Below are the code and all the weights of a small trained network. Each question names an input and a target symbol and asks about switching units off, where a switched-off unit gives its printed mean instead of its output.

import numpy as np


def w(rows, s, z=0):
    codes = np.array(rows[::2]) - 128.0
    scale = np.full(codes.shape[1], s)
    scale[-1] = z or s
    return codes * scale


def f(y):
    return y / 2 * (1 + np.tanh(0.7978845608 * (y + 0.044715 * y**3)))


def softmax(a):
    e = np.exp(a - a.max(-1, keepdims=True))
    return e / e.sum(-1, keepdims=True)


def log_softmax(a):
    a = a - a.max(-1, keepdims=True)
    return a - np.log(np.exp(a).sum(-1, keepdims=True))


def net(x, mask):
    ids = ['αβγδεθξπσφψω'.index(c) for c in x.split()]
    T = len(ids)
    res = E[ids] + P[:T]
    r = res
    for j in range(3):
        rows = slice(2 * j, 2 * j + 2)
        q, k, v = (r @ M[0][rows].T for M in (Q, K, V))
        z = softmax(np.where(np.tri(T) > 0, q @ k.T / 2**0.5, -1e9)) @ v
        o = O[0][rows]
        res = res + np.where(mask[j], z, o[:, -1]) @ o[:, :-1]
    y = f(res @ A[0][:, :-1].T + A[0][:, -1])
    res = res + np.where(mask[3:19], y, B[0][:, -1]) @ B[0][:, :-1]
    return log_softmax(res[-1] @ U[:, :-1].T + U[:, -1])


Q, K, V, O, A, B = {}, {}, {}, {}, {}, {}
E = w([
[137,158,159,71],'α',
[84,100,114,125],'β',
[108,108,116,144],'γ',
[129,121,132,137],'δ',
[95,167,164,109],'ε',
[180,103,93,165],'θ',
[126,159,155,162],'ξ',
[168,142,156,97],'π',
[119,101,98,58],'σ',
[83,150,137,144],'φ',
[214,125,5,159],'ψ',
[91,132,113,191],'ω',
],0.033)
P = w([
[205,6,255,127],'0',
[120,139,107,131],'1',
[113,134,115,138],'2',
[106,139,122,157],'3',
[111,138,111,144],'4',
[106,143,112,159],'5',
[109,155,111,150],'6',
[102,142,105,155],'7',
[111,148,105,152],'8',
[110,157,106,147],'9',
[108,163,105,145],'10',
],0.0088)
Q[0] = w([
[82,128,224,156],'head 0',
[194,143,247,65],'head 0',
[221,56,17,94],'head 1',
[166,152,106,73],'head 1',
[30,180,167,204],'head 2',
[151,86,72,118],'head 2',
],0.013)
K[0] = w([
[107,230,34,128],'head 0',
[182,180,101,102],'head 0',
[142,7,185,125],'head 1',
[180,117,177,131],'head 1',
[71,147,103,203],'head 2',
[190,60,119,136],'head 2',
],0.017)
V[0] = w([
[79,107,227,142],'head 0',
[201,170,150,63],'head 0',
[181,151,161,169],'head 1',
[102,63,86,47],'head 1',
[189,165,90,150],'head 2',
[186,12,147,124],'head 2',
],0.011)
O[0] = w([
[131,208,165,146,146],'head 0',
[183,137,116,87,195],'head 0',
[115,219,113,127,128],'head 1',
[159,7,168,86,214],'head 1',
[98,96,117,154,102],'head 2',
[73,207,11,106,254],'head 2',
],0.012,0.0073)
A[0] = w([
[250,143,90,189,167],'neuron 0',
[225,213,164,69,196],'neuron 1',
[151,108,79,188,164],'neuron 2',
[114,164,254,71,56],'neuron 3',
[166,209,155,218,104],'neuron 4',
[179,162,100,87,167],'neuron 5',
[189,90,172,102,36],'neuron 6',
[145,32,113,117,140],'neuron 7',
[172,116,182,185,75],'neuron 8',
[98,140,178,85,97],'neuron 9',
[125,51,135,137,184],'neuron 10',
[137,121,208,67,115],'neuron 11',
[78,113,204,164,178],'neuron 12',
[105,145,144,1,124],'neuron 13',
[48,219,135,181,2],'neuron 14',
[51,179,227,33,102],'neuron 15',
],0.0099,0.0081)
B[0] = w([
[57,111,255,132,177],'neuron 0',
[181,71,30,152,230],'neuron 1',
[60,120,156,60,165],'neuron 2',
[13,160,82,27,158],'neuron 3',
[141,60,100,149,163],'neuron 4',
[172,128,158,209,230],'neuron 5',
[127,125,40,205,151],'neuron 6',
[138,200,136,77,210],'neuron 7',
[161,194,150,142,138],'neuron 8',
[79,127,160,167,139],'neuron 9',
[120,174,140,81,187],'neuron 10',
[74,158,115,92,167],'neuron 11',
[213,170,84,71,162],'neuron 12',
[116,106,201,201,252],'neuron 13',
[201,157,213,62,165],'neuron 14',
[38,77,215,194,175],'neuron 15',
],0.0075,0.017)
U = w([
[221,43,95,196,160],'α',
[27,133,179,117,13],'β',
[45,3,154,203,172],'γ',
[132,142,120,167,144],'δ',
[135,136,128,180,118],'ε',
[121,230,68,133,111],'θ',
[222,202,197,155,90],'ξ',
[180,169,55,166,138],'π',
[180,88,118,56,253],'σ',
[120,141,162,176,94],'φ',
[82,113,24,134,66],'ψ',
[102,206,221,139,28],'ω',
],0.0064,0.0036)

Each question gives the input, a string of symbols that net reads in full, and the target symbol t.
The units are the heads (2 rows each of Q, K, V and O) and the neurons (one row each of A and B). Each row of codes is followed by its name. A weight is (code - 128) times the scale printed after its matrix; where a second scale follows, it is the last column's (O, A, B and U).
mask holds one flag per unit, heads first, then neurons. A switched-off unit (its flag False) gives its mean, the last column of its rows in O or B, instead of its output. The means were averaged over made-up inputs and are rounded, as every weight is.
A unit's drop is (log p(t) with every unit on - log p(t) with that unit switched off) / (log p(t) with every unit on - log p(t) with every unit switched off).
The circuit of an input: a set's keep is (log p(t) with only the set's units on - log p(t) with every unit switched off) / (log p(t) with every unit on - log p(t) with every unit switched off). Starting from the 12 units with the biggest drops (on a tie, the unit counted first), units are removed one at a time, each time the one whose removal leaves the highest keep (on an exact tie, the one counted first), for as long as the keep stays at least 0.8.
units of the circuit, in order: the units of the circuit, biggest drop first
top k neurons: the k neurons with the biggest drops, biggest first
heads that matter: for each layer, one digit per head in row order, 1 if its drop is at least 0.15 and else 0, layers parted by /
input ψ σ θ σ π, target σ: units of the circuit, in order : (head 0)
input θ φ α σ α δ γ π α θ θ, target θ: heads that matter : 011
input θ α π ψ, target θ: heads that matter : 011
input ψ φ σ σ σ σ θ ε, target σ: units of the circuit, in order : (head 0; head 2; neuron 12)
input π β β σ σ σ, target π: units of the circuit, in order : (head 0; neuron 1; head 1; neuron 5)
input σ σ β ξ φ, target ω: units of the circuit, in order : (neuron 14; head 1)
input ξ ω ψ σ φ σ θ, target ξ: heads that matter : 110
input ω ψ α φ σ, target ω: top 3 neurons : (neuron 14; neuron 1; neuron 15)
input σ σ φ θ θ ε, target β: units of the circuit, in order : (neuron 3; head 2)
input α α σ ξ σ σ α ω π σ, target α: heads that matter : 100
input ψ σ α ω α α γ ψ, target ψ: heads that matter : 001
input ω ξ ξ σ α α σ ξ ψ, target ω: heads that matter : 110
input σ σ σ θ α σ ω ψ ξ, target σ: heads that matter : 101
input θ σ α σ σ θ σ ξ, target ξ: top 3 neurons : (neuron 14; neuron 8; neuron 12)
input π σ γ, target σ: heads that matter : 010
input σ α ξ σ ω α α σ α γ, target σ: units of the circuit, in order : (head 2; neuron 13; neuron 5)
input γ σ θ σ σ θ, target γ: heads that matter : 100
input θ σ θ σ ω θ π σ θ γ σ, target θ: units of the circuit, in order : (head 1)
input θ ψ σ π, target σ: units of the circuit, in order : (head 0; neuron 7)
input α α γ σ ω σ φ, target ξ: units of the circuit, in order : (neuron 12; head 2)
input ψ θ σ θ α α ω σ θ, target ψ: heads that matter : 001
input σ α ω α σ π ω, target ξ: units of the circuit, in order : (neuron 14; head 2; neuron 12; head 1)
input ξ γ ψ α σ, target ξ: units of the circuit, in order : (head 1; neuron 14; head 0)
